What each symbol does to the elements:
j223: ni>j652, vo>j463, po>j75
j693: ni>j193, vo>j126, po>j74
j769: ni>j538, vo>j145, po>j626
j78: ni>j949, vo>j522, po>j48
j767: ni>j980, vo>j983, po>j350
j807: ni>j674, vo>j74, po>j126
j652: ni>j98, vo>j257, po>j223
j576: ni>j126, vo>j193, po>j265
j454: ni>j599, vo>j844, po>j66
j193: ni>j286, vo>j576, po>j693
j74: ni>j693, vo>j807, po>j255
j844: ni>j441, vo>j454, po>j949
j891: ni>j626, vo>j830, po>j837
j830: ni>j248, vo>j891, po>j721
j939: ni>j66, vo>j140, po>j980
j837: ni>j891, vo>j248, po>j690
j441: ni>j140, vo>j66, po>j844
j248: ni>j350, vo>j837, po>j830
j257: ni>j463, vo>j652, po>j538
j75: ni>j223, vo>j608, po>j84
j84: ni>j75, vo>j144, po>j286
j88: ni>j255, vo>j859, po>j658
j126: ni>j807, vo>j693, po>j576
j48: ni>j78, vo>j510, po>j691
j690: ni>j837, vo>j350, po>j983
j98: ni>j145, vo>j538, po>j652
j463: ni>j608, vo>j223, po>j257
j721: ni>j830, vo>j626, po>j145
j522: ni>j510, vo>j78, po>j599
j980: ni>j939, vo>j914, po>j767
j674: ni>j859, vo>j255, po>j807
j626: ni>j769, vo>j721, po>j891
j286: ni>j84, vo>j265, po>j193
j350: ni>j767, vo>j690, po>j248
j859: ni>j691, vo>j88, po>j674
j144: ni>j265, vo>j84, po>j608
j145: ni>j721, vo>j769, po>j98
j255: ni>j74, vo>j674, po>j88
j658: ni>j88, vo>j691, po>j510
j599: ni>j522, vo>j949, po>j454
j510: ni>j658, vo>j48, po>j522
j983: ni>j690, vo>j767, po>j914
j949: ni>j844, vo>j599, po>j78
j538: ni>j257, vo>j98, po>j769
j691: ni>j48, vo>j658, po>j859
j608: ni>j144, vo>j75, po>j463
j914: ni>j983, vo>j980, po>j140
j66: ni>j454, vo>j441, po>j939
j140: ni>j914, vo>j939, po>j441
j265: ni>j576, vo>j286, po>j144

In the rows, 25 means zero.

The rows follow the links: the fewer symbols apart two elements are, the more alike their rows tend to be.

Each row is also shifted at random along 7 hidden directions that mean nothing.

Each row, then its element:
 19   19   23   16   31   27   17   31   22   24   28   16   19   17   29   36   16   27   19   40   21   21   16   17   26   10   11   24   29   19: j454
 23   23   27   25   26   30   21   27   29   23   21   21   26   19   33   29   23   31   23   31   10   22   22   20   15   23   31   25   30   22: j608
 31   23   19   26   30   22   22   17   22   20   28   21   25   19   25   33   21   25   11   23   33   31   17   20   26   24   15   19   24   34: j126
 30   27   22   16   25   31   21   30   30   22   21   28   23   23   28   20   37   31   24   25   24   26   13   27   12   25   31   17   22   16: j844
  7   20   33   20   19   23   25   22   24   26   21   22   22   24   21   16    8   32   34   19   17   21   22   17   25   10   16   27   28   19: j626
 13   36   27   24   16   24   23   27   33   24   25   27   29   16   19   18   19   31   31   28   28   25   37   26   37   29   12   23   31   27: j939
 29   26   21   21   28   32   19   29   21   16   34   19   27   29   33   20   36   23   32   24   27   27   20   22   16   30   28   29   27   21: j914
 25   18   23   16   36   31   14   27   25   18   33   20   19   32   37   39   21   33   26   27   23   28   16   13   24   16   28   31   23   20: j140
 17   27   34   24   18   23   30   32   29   28   23   27   29   22   21   22   15   31   30   18   18   17   24   21   22   22   28   22   23   20: j538
 29   27   25   20   23   28   19   25   20   26   23   31   15   29   22   23   28   24   11   27   32   32   24   28   33   28   17   26   27   28: j75
 31   23   28   29   25   22   27   21   20   29   28   21   32   29   32   25   31   26   31   24   16   28   31   23   18   23   31   27   29   20: j248
 33   35   33   20   26   16   26   35   33   26   38   21   37   21   31   31   28   29   23   19   34   23   16   23   26   24   25   10   24   25: j767
 22   22   31   17   29   24   24   21   19   29   22   27   19   32   19   20   35   23    9   27   26   26   13   31   16   27   25   20   29   22: j98
 17   23   22   23   20   27   28   21   31   29   15   35   17   28   17   26   17   32   26   25   23   26   35   30   36   22   24   24   17   22: j78
 18   20   18   25   25   25   28   24   22   20   23   21   25   16   18   21   26   19   34   29   21   18   21   23   12   23   24   25   22   18: j510
 30   29   30   27   24   19   26   25   28   29   32   23   33   29   31   32   26   28   32   23   23   26   33   25   31   22   26   23   25   25: j350
 23   22   16   29   29   30   19   23   21   17   29   15   27   17   30   26   23   23   32   32   21   27   27   19   20   23   20   31   29   24: j576
 30   24   21   27   20   28   30   24   25   23   16   31   21   24   20   21   15   27   28   14   25   25   19   20   21   19   27   21   14   22: j48
 29   27   21   24   20   31   27   31   27   25   23   33   25   26   23   23   30   24   33   24   23   24   29   27   22   28   33   24   18   17: j949
 15   18   20   23   29   21   28   21   29   20   22   23   25   19   19   26   23   24   29   23   24   21   18   25   17   20   26   18   19   23: j658
 19   22   35   25   30   15   30   19   29   34   26   23   28   36   25   29   34   21   22   25   20   23   33   36   32   29   34   25   30   28: j830

In each set, the symbols that take the first to the second take the third to the fourth. Give the fourth.
Answers are names.
 26   23   19   17   21   29   28   31   27   27   22   26   21   25   24   23   30   25   37   29   23   22   21   26   17   14   26   21   17   10
to  19   23   21   20   27   19   29   20   35   24   20   21   27   21   24   24   33   26   33   22   24   23   18   32   21   18   29   14   21   24
as  30   27   23   20   29   25   22   27   35   22   24   24   20   29   33   34   20   32   22   19   30   27   20   24   39   17   26   21   18   32
to j859

 18   20   23   22   29   21   27   21   24   29   20   25   20   19   16   30   24   20    9   36   27   23   22   31   27   26   16   19   26   26
to  29   19   16   32   28   27   24   21   19   20   21   13   23   19   30   17   25   15   29   26   21   24   20   21   18   21   21   30   29   27
as  23   19   27   21   25   26   24   13   15   30   26   29   26   29   22   24   27   30   22   23   20   34   19   21   11   19   21   22   25   15
to j914

 24   25   23   17   24   36   18   37   22   19   26   22   17   27   31   15   30   23   31   27   24   22   15   22   19   22   25   32   29   18
to  18   26   18   14   26   29   22   27   39   22   18   13   22   20   32   18   34   31   41   26   20   24   19   30   23   11   24   19   27   16
as  27   25   26   23   26   30   22   32   18   22   23   26   18   29   25   14   30   17   20   25   28   22   16   27   19   31   29   29   28   26
to j193

 20   30   22   24   19   23   27   30   21   19   33   30   29   13   12   27   17   23   24   26   36   20   22   20   22   31   14   18   18   25
to  26   26   23   29   22   30   21   30   20   25   26   21   23   16   26   22   19   23   22   35   22   25   28   20   25   24   17   29   33   24
as  34   22   21   31   29   18   30   24   23   23   24   19   22   25   24   26   21   13   17   16   33   21   16   26   28   25   26   22   20   37
to j126

 36   34   24   27   20   26   23   28   21   31   31   21   32   22   34   23   39   19   26   40   21   30   37   29   27   25   17   26   36   16
to  15   24   27   18   24   28   23   27   20   21   29   29   21   27   18   15   24   25   27   24   28   23   19   22   19   28   20   27   24   20
as  26   32   21   23   19   30   21   30   25   21   26   29   21   28   24   18   27   24   28   26   33   26   30   27   33   29   20   30   24   25
to j510

 18   27   22   28   22   20   30   24   24   23   26   32   27   19    8   27   19   18   19   27   34   20   31   30   29   38   20   21   19   30
to  35   30   22   37   22   28   23   24   21   16   33   32   35   16   24   36   12   31   21   18   27   26   27   12   16   37   30   23   16   31
as  17   25   32   20   25   23   27   37   29   26   31   23   29   23   27   35   15   30   34   28   18   15   28   18   26   16   31   25   22   18
to j88

 26   26   27   23   26   25   18   14   22   22   26   26   24   28   24   18   30   30   11   19   32   35   17   27   22   31   18   20   31   31
to  27   21   30   17   27   20   26   25   18   27   31   26   26   29   23   21   37   23   20   22   27   26    7   25    7   24   26   16   27   16
as  16   19   31   24   31   18   25   22   22   32   30   20   21   37   26   31   20   19   24   26   26   23   34   27   43   21   22   36   29   31
to j652

 35   23   23   27   27   26   30   31   27   30   17   30   21   31   27   30   28   19   18   23   24   20   21   32   28   25   41   25   19   26
to  34   27   17   22   21   36   19   30   21   21   27   23   22   25   32   18   26   27   37   28   25   29   26   19   23   18   20   30   24   17
as  15   26   23   22   28   23   19   16   34   23   22   22   25   16   25   29   28   30   15   34   25   28   30   32   30   30   19   20   32   31
to j830

 17   20   22   25   27   28   23   25   21   24   21   22   19   17   20   28   15   21   19   34   22   21   26   22   26   23   16   29   27   25
to  25   18   18   25   24   25   27   20   21   27   19   19   17   20   23   19   20   20   27   25   22   25   17   22   23   10   15   23   23   21
as  10   25   32   21   17   20   29   23   23   37   24   29   25   27   16   21   23   23   34   36   18   24   44   35   35   19   14   29   30   16
to j75

 29   26   21   34   24   30   20   16   24   19   18   24   27   14   26   21   26   27   17   25   21   29   27   23   15   36   24   25   30   31
to  16   27   29   22   26   23   25   29   32   29   21   26   27   21   27   31   22   29   27   33   14   19   33   26   28   25   30   26   29   20
as  20   22   22   28   27   20   31   19   34   22   13   22   26   20   22   18   30   23   28   15   21   19   17   30   14   29   37   17   22   29
to j522

 15   30   23   28   21   29   21   24   32   16   26   26   32   11   22   24   18   35   35   23   24   23   29   19   19   31   24   23   23   24
to  28   23   30   32   21   25   28   25   11   25   30   22   28   29   25   16   16   21   31   15   23   24   24   15   18   22   25   34   26   25
as  31   25   17   31   21   28   27   22   30   18   20   23   28   23   28   22   23   27   40   13   23   24   24   20   19   21   34   24   18   27
to j454

 36   26   19   28   23   35   23   24   22   25   19   34   21   28   29   24   32   24   23   26   20   30   29   26   19   30   33   29   21   20
to  14   24   29   25   25   23   21   19   24   23   27   23   22   29   23   15   21   27   26   17   28   28   26   24   29   28   20   30   31   31
as  31   25   22   21   22   21   31   31   25   26   24   24   24   22   22   22   27   20   27   19   32   20   11   26   18   16   23   15   15   20
to j441

